Below is a small trained network, with its code and all its weights. Each question gives an input and a class and asks what happens when units are switched off, that is, made to give their printed mean instead of their output.

import numpy as np


def w(rows, s, z=0):
    codes = np.array(rows[::2]) - 128.0
    scale = np.full(codes.shape[1], s)
    scale[-1] = z or s
    return codes * scale


def f(y):
    return np.maximum(y, 0)


def log_softmax(a):
    a = a - a.max(-1, keepdims=True)
    return a - np.log(np.exp(a).sum(-1, keepdims=True))


def net(x, mask):
    res = np.array(x, float).reshape(1, 4) / 4 @ E
    y = f(res @ A[0][:, :-1].T + A[0][:, -1])
    res = res + np.where(mask, y, B[0][:, -1]) @ B[0][:, :-1]
    return log_softmax(res[-1] @ U[:, :-1].T + U[:, -1])


A, B = {}, {}
E = w([
[135,194,30,184,44,221],'x0',
[130,114,122,118,135,147],'x1',
[203,115,15,41,79,35],'x2',
[254,223,160,107,188,159],'x3',
],0.008)
A[0] = w([
[140,120,63,2,115,101,166],'N0',
[138,120,80,97,103,66,79],'N1',
[83,176,217,181,176,207,93],'N2',
[169,112,88,73,84,65,41],'N3',
[32,162,217,175,225,165,180],'N4',
[70,19,113,163,72,102,79],'N5',
[37,56,119,131,110,83,108],'N6',
[178,157,71,118,237,152,116],'N7',
[158,137,191,71,222,68,58],'N8',
[122,106,228,202,149,214,89],'N9',
[232,209,200,133,192,172,130],'N10',
[105,110,188,81,201,65,56],'N11',
[42,64,91,144,76,101,87],'N12',
[24,89,123,156,128,163,179],'N13',
[187,157,40,91,213,93,249],'N14',
[197,70,64,5,72,82,22],'N15',
[149,181,89,172,51,195,85],'N16',
[204,137,153,98,149,172,75],'N17',
[114,251,53,154,61,238,71],'N18',
[131,66,205,64,213,67,60],'N19',
[141,90,219,78,187,44,51],'N20',
[223,236,194,106,157,137,122],'N21',
],0.0076,0.0014)
B[0] = w([
[101,106,123,204,206,81,226],'N0',
[137,118,101,190,186,73,195],'N1',
[78,131,56,191,252,37,232],'N2',
[74,145,90,185,199,40,207],'N3',
[90,147,86,188,131,61,253],'N4',
[222,80,202,178,38,115,236],'N5',
[207,66,204,89,53,222,234],'N6',
[202,83,189,152,119,113,180],'N7',
[105,169,140,39,64,195,213],'N8',
[58,162,99,182,241,57,226],'N9',
[187,16,195,205,51,59,233],'N10',
[61,213,64,40,67,161,214],'N11',
[223,9,184,138,27,168,233],'N12',
[223,93,187,187,174,62,220],'N13',
[124,88,119,175,157,67,210],'N14',
[88,138,67,226,219,37,248],'N15',
[59,223,101,54,66,204,214],'N16',
[176,57,203,120,76,140,175],'N17',
[81,211,63,21,62,203,254],'N18',
[65,196,57,31,86,203,239],'N19',
[112,206,70,52,65,203,233],'N20',
[223,16,254,159,54,199,223],'N21',
],0.0061,0.008)
U = w([
[234,56,252,180,46,103,248],'0',
[100,184,100,233,217,3,6],'1',
[91,221,84,20,59,177,81],'2',
],0.0069,0.002)

Each question gives the input, the list of numbers given to net, and the class t.
The units are the neurons (one row each of A and B). Each row of codes is followed by its name. A weight is (code - 128) times the scale printed after its matrix; where a second scale follows, it is the last column's (A, B and U).
mask holds one flag per neuron, in row order. A switched-off neuron (its flag False) gives its mean, the last column of its row in B, instead of its output. The means were averaged over made-up inputs and are rounded, as every weight is.
A unit's drop is (log p(t) with every unit on - log p(t) with that unit switched off) / (log p(t) with every unit on - log p(t) with every unit switched off).
The circuit of an input: a set's keep is (log p(t) with only the set's units on - log p(t) with every unit switched off) / (log p(t) with every unit on - log p(t) with every unit switched off). Starting from the 12 units with the biggest drops (on a tie, the unit counted first), units are removed one at a time, each time the one whose removal leaves the highest keep (on an exact tie, the one counted first), for as long as the keep stays at least 0.8.
units of the circuit, in order: the units of the circuit, biggest drop first
k most important neurons: the k neurons with the biggest drops, biggest first
drop when u is switched off: that unit's drop, to one decimal
input [4,4,8,-7], class 1: 4 most important neurons => N15, N3, N21, N0
input [-8,0,4,-7], class 2: units of the circuit, in order => N19
input [-8,2,0,6], class 2: 2 most important neurons => N19, N20
input [4,-3,-7,5], class 1: 2 most important neurons => N2, N9
input [6,-8,6,-8], class 0: 2 most important neurons => N12, N5
input [-8,7,-2,-7], class 2: 2 most important neurons => N19, N11
input [7,-4,1,-8], class 0: 3 most important neurons => N12, N5, N13
input [-7,-7,1,-6], class 2: drop when N20 is switched off => 0.4
input [7,-8,5,-8], class 0: drop when N5 is switched off => 0.2
input [3,0,-1,1], class 2: drop when N5 is switched off => 0.1
